Below is a small trained network, with its code and all its weights. Each question gives an input and a class and asks what happens when units are switched off, that is, made to give their printed mean instead of their output.

import numpy as np


def w(rows, s, z=0):
    codes = np.array(rows[::2]) - 128.0
    scale = np.full(codes.shape[1], s)
    scale[-1] = z or s
    return codes * scale


def f(y):
    return np.maximum(y, 0)


def log_softmax(a):
    a = a - a.max(-1, keepdims=True)
    return a - np.log(np.exp(a).sum(-1, keepdims=True))


def net(x, mask):
    res = np.array(x, float).reshape(1, 4) / 4 @ E
    y = f(res @ A[0][:, :-1].T + A[0][:, -1])
    res = res + np.where(mask, y, B[0][:, -1]) @ B[0][:, :-1]
    return log_softmax(res[-1] @ U[:, :-1].T + U[:, -1])


A, B = {}, {}
E = w([
[132,128,128,126],'x0',
[254,212,133,174],'x1',
[75,158,243,225],'x2',
[180,14,107,229],'x3',
],0.0052)
A[0] = w([
[141,103,101,155,254],'neuron 1',
[152,119,57,34,108],'neuron 2',
[163,52,106,185,124],'neuron 3',
[167,87,36,80,211],'neuron 4',
[160,88,13,76,122],'neuron 5',
[174,95,46,67,89],'neuron 6',
[36,89,169,149,134],'neuron 7',
[67,166,255,176,83],'neuron 8',
[123,215,161,33,118],'neuron 9',
[37,58,133,113,110],'neuron 10',
[174,24,89,204,91],'neuron 11',
[189,9,87,203,101],'neuron 12',
[161,101,32,60,68],'neuron 13',
[89,106,206,218,86],'neuron 14',
[34,52,114,90,80],'neuron 15',
[172,27,89,207,115],'neuron 16',
[85,252,105,42,130],'neuron 17',
[74,215,155,61,82],'neuron 18',
[222,198,113,206,134],'neuron 19',
[27,49,108,86,78],'neuron 20',
[46,80,140,80,62],'neuron 21',
[241,178,127,182,108],'neuron 22',
[163,110,30,86,104],'neuron 23',
[222,223,108,150,193],'neuron 24',
[49,146,235,236,115],'neuron 25',
[209,195,155,142,73],'neuron 26',
[40,76,110,113,79],'neuron 27',
[98,219,118,42,132],'neuron 28',
[150,101,40,73,71],'neuron 29',
[53,83,86,136,168],'neuron 30',
[103,93,59,90,108],'neuron 31',
[235,212,132,132,178],'neuron 32',
],0.0063,0.0043)
B[0] = w([
[48,154,248,85,249],'neuron 1',
[143,238,172,215,190],'neuron 2',
[32,61,61,201,192],'neuron 3',
[79,210,235,192,242],'neuron 4',
[156,239,199,217,207],'neuron 5',
[210,252,210,186,184],'neuron 6',
[241,142,184,47,181],'neuron 7',
[225,239,104,236,200],'neuron 8',
[41,16,21,182,199],'neuron 9',
[231,66,147,39,175],'neuron 10',
[20,47,18,207,200],'neuron 11',
[11,23,21,212,215],'neuron 12',
[223,241,190,233,180],'neuron 13',
[182,224,109,219,185],'neuron 14',
[223,36,108,20,170],'neuron 15',
[7,41,32,229,211],'neuron 16',
[8,21,16,226,218],'neuron 17',
[33,85,3,234,179],'neuron 18',
[199,17,197,24,226],'neuron 19',
[228,27,107,13,174],'neuron 20',
[228,42,51,58,154],'neuron 21',
[197,10,161,23,211],'neuron 22',
[213,235,232,196,186],'neuron 23',
[125,30,165,41,254],'neuron 24',
[233,252,174,207,227],'neuron 25',
[223,21,91,38,175],'neuron 26',
[236,51,100,28,158],'neuron 27',
[12,27,28,242,203],'neuron 28',
[203,224,172,155,170],'neuron 29',
[199,63,194,44,188],'neuron 30',
[199,181,183,108,164],'neuron 31',
[140,4,154,32,245],'neuron 32',
],0.0048,0.0046)
U = w([
[28,46,26,227,47],'0',
[240,28,169,11,4],'1',
[219,255,197,227,46],'2',
[83,103,207,122,224],'3',
],0.006,0.0041)

Each question gives the input, the list of numbers given to net, and the class t.
The units are the neurons (one row each of A and B). Each row of codes is followed by its name. A weight is (code - 128) times the scale printed after its matrix; where a second scale follows, it is the last column's (A, B and U).
mask holds one flag per neuron, in row order. A switched-off neuron (its flag False) gives its mean, the last column of its row in B, instead of its output. The means were averaged over made-up inputs and are rounded, as every weight is.
A unit's drop is (log p(t) with every unit on - log p(t) with that unit switched off) / (log p(t) with every unit on - log p(t) with every unit switched off).
The circuit of an input: a set's keep is (log p(t) with only the set's units on - log p(t) with every unit switched off) / (log p(t) with every unit on - log p(t) with every unit switched off). Starting from the 12 units with the biggest drops (on a tie, the unit counted first), units are removed one at a time, each time the one whose removal leaves the highest keep (on an exact tie, the one counted first), for as long as the keep stays at least 0.8.
circuit, biggest first: the units of the circuit, biggest drop first
unit that matters most: the unit with the biggest drop
k most important neurons: the k neurons with the biggest drops, biggest first
drop when u is switched off: that unit's drop, to one decimal
input [7,3,-6,-8], class 0: circuit, biggest first	(neuron 17; neuron 28)
input [6,-8,-1,-7], class 1: circuit, biggest first	(neuron 20; neuron 15)
input [-6,-6,5,-7], class 0: circuit, biggest first	(neuron 18; neuron 17)
input [1,-4,7,6], class 2: unit that matters most	neuron 25
input [1,6,0,-7], class 0: 4 most important neurons	(neuron 17; neuron 28; neuron 9; neuron 18)
input [6,-2,6,5], class 2: circuit, biggest first	(neuron 25; neuron 14)
input [-6,0,7,-5], class 2: circuit, biggest first	(neuron 25; neuron 8)
input [-5,5,-2,-5], class 0: 3 most important neurons	(neuron 17; neuron 28; neuron 9)
input [8,6,-8,5], class 2: drop when neuron 6 is switched off	0.3
input [1,6,0,-4], class 1: drop when neuron 1 is switched off	0.0
input [4,8,8,-5], class 1: drop when neuron 4 is switched off	0.1
input [2,7,-6,-7], class 0: drop when neuron 28 is switched off	0.6
